Below are the code and all the weights of a small trained network. Each question names an input and a class and asks about switching units off, where a switched-off unit gives its printed mean instead of its output.

import numpy as np


def w(rows, s, z=0):
    codes = np.array(rows[::2]) - 128.0
    scale = np.full(codes.shape[1], s)
    scale[-1] = z or s
    return codes * scale


def norm(h):
    return h / np.sqrt((h * h).mean(-1, keepdims=True) + 1e-5)


def f(y):
    return y / 2 * (1 + np.tanh(0.7978845608 * (y + 0.044715 * y**3)))


def log_softmax(a):
    a = a - a.max(-1, keepdims=True)
    return a - np.log(np.exp(a).sum(-1, keepdims=True))


def net(x, mask):
    res = np.array(x, float).reshape(1, 5) / 4 @ E
    u = 0
    for l in range(2):
        y = f(norm(res) @ A[l][:, :-1].T + A[l][:, -1])
        res = res + np.where(mask[u : u + 10], y, B[l][:, -1]) @ B[l][:, :-1]
        u += 10
    return log_softmax(norm(res)[-1] @ U[:, :-1].T + U[:, -1])


A, B = {}, {}
E = w([
[79,35,139,139,112,133],'x0',
[109,109,37,140,132,100],'x1',
[117,158,140,251,165,102],'x2',
[154,93,235,186,112,85],'x3',
[169,208,161,141,7,89],'x4',
],0.011)
A[0] = w([
[140,215,39,156,69,64,3],'L0N0',
[120,17,148,68,67,130,46],'L0N1',
[11,39,88,228,116,137,6],'L0N2',
[126,187,20,77,78,216,18],'L0N3',
[120,57,143,35,63,124,51],'L0N4',
[186,99,110,94,65,142,28],'L0N5',
[73,160,53,168,73,75,169],'L0N6',
[137,61,154,29,89,109,43],'L0N7',
[115,200,38,115,103,203,26],'L0N8',
[18,46,89,236,153,116,27],'L0N9',
],0.011,0.0081)
B[0] = w([
[189,105,91,113,92,70,193],'L0N0',
[144,73,149,86,91,112,181],'L0N1',
[1,80,146,216,114,64,213],'L0N2',
[51,179,125,36,182,94,212],'L0N3',
[107,61,182,35,51,153,183],'L0N4',
[96,72,123,122,119,114,127],'L0N5',
[138,111,113,108,121,77,254],'L0N6',
[113,123,165,102,59,166,171],'L0N7',
[81,191,104,82,162,76,183],'L0N8',
[93,34,144,181,178,63,237],'L0N9',
],0.016,0.005)
A[1] = w([
[168,131,112,107,150,164,134],'L1N0',
[61,203,105,85,145,119,59],'L1N1',
[163,73,36,141,188,247,9],'L1N2',
[157,62,31,64,197,130,85],'L1N3',
[63,219,112,84,137,132,86],'L1N4',
[172,107,117,63,180,143,102],'L1N5',
[134,57,181,33,65,193,50],'L1N6',
[160,191,212,176,117,69,45],'L1N7',
[65,70,131,79,25,183,2],'L1N8',
[115,179,221,193,93,129,46],'L1N9',
],0.012,0.0094)
B[1] = w([
[116,125,119,99,122,125,130],'L1N0',
[142,193,139,108,209,102,177],'L1N1',
[43,133,84,196,125,251,130],'L1N2',
[56,147,153,147,123,216,177],'L1N3',
[112,167,128,85,195,96,189],'L1N4',
[67,168,125,125,66,171,150],'L1N5',
[116,82,207,64,56,154,254],'L1N6',
[202,182,151,158,152,212,206],'L1N7',
[191,96,242,103,47,146,197],'L1N8',
[162,108,155,157,228,178,185],'L1N9',
],0.015,0.0056)
U = w([
[120,64,214,46,25,139,197],'0',
[215,176,213,215,166,228,22],'1',
[233,201,57,171,41,49,80],'2',
[55,144,99,193,175,232,15],'3',
[63,6,87,237,192,63,255],'4',
[54,217,53,22,193,76,207],'5',
],0.025,0.007)

Each question gives the input, the list of numbers given to net, and the class t.
The units are the neurons (one row each of A and B). Each row of codes is followed by its name. A weight is (code - 128) times the scale printed after its matrix; where a second scale follows, it is the last column's (A, B and U).
mask holds one flag per neuron, layer by layer. A switched-off neuron (its flag False) gives its mean, the last column of its row in B, instead of its output. The means were averaged over made-up inputs and are rounded, as every weight is.
A unit's drop is (log p(t) with every unit on - log p(t) with that unit switched off) / (log p(t) with every unit on - log p(t) with every unit switched off).
The circuit of an input: a set's keep is (log p(t) with only the set's units on - log p(t) with every unit switched off) / (log p(t) with every unit on - log p(t) with every unit switched off). Starting from the 12 units with the biggest drops (on a tie, the unit counted first), units are removed one at a time, each time the one whose removal leaves the highest keep (on an exact tie, the one counted first), for as long as the keep stays at least 0.8.
circuit, biggest first: the units of the circuit, biggest drop first
top k neurons: the k neurons with the biggest drops, biggest first
top k neurons in layer l: the k neurons of layer l with the biggest drops, biggest first
drop of u: that unit's drop, to one decimal
input [-7,4,-4,2,-6], class 3: circuit, biggest first : (L1N3)
input [6,-7,8,0,2], class 4: top 2 neurons in layer 0 : (L0N9 L0N2)
input [-5,2,-1,4,-3], class 1: top 2 neurons : (L0N3 L0N9)
input [0,-1,3,1,8], class 2: top 2 neurons : (L0N0 L0N6)
input [-5,-2,8,-3,-2], class 1: top 3 neurons in layer 0 : (L0N3 L0N8 L0N0)
input [-7,-6,-5,1,-8], class 3: top 3 neurons in layer 0 : (L0N4 L0N1 L0N3)
input [-7,1,1,6,-8], class 3: top 2 neurons : (L0N2 L0N9)
input [-8,0,7,4,7], class 1: top 2 neurons : (L1N7 L1N9)
input [-5,-3,2,-3,5], class 2: drop of L0N0 : 1.0
input [-5,-3,-3,4,-1], class 1: drop of L0N4 : 0.2
input [-1,4,4,-3,5], class 2: drop of L0N0 : 2.1
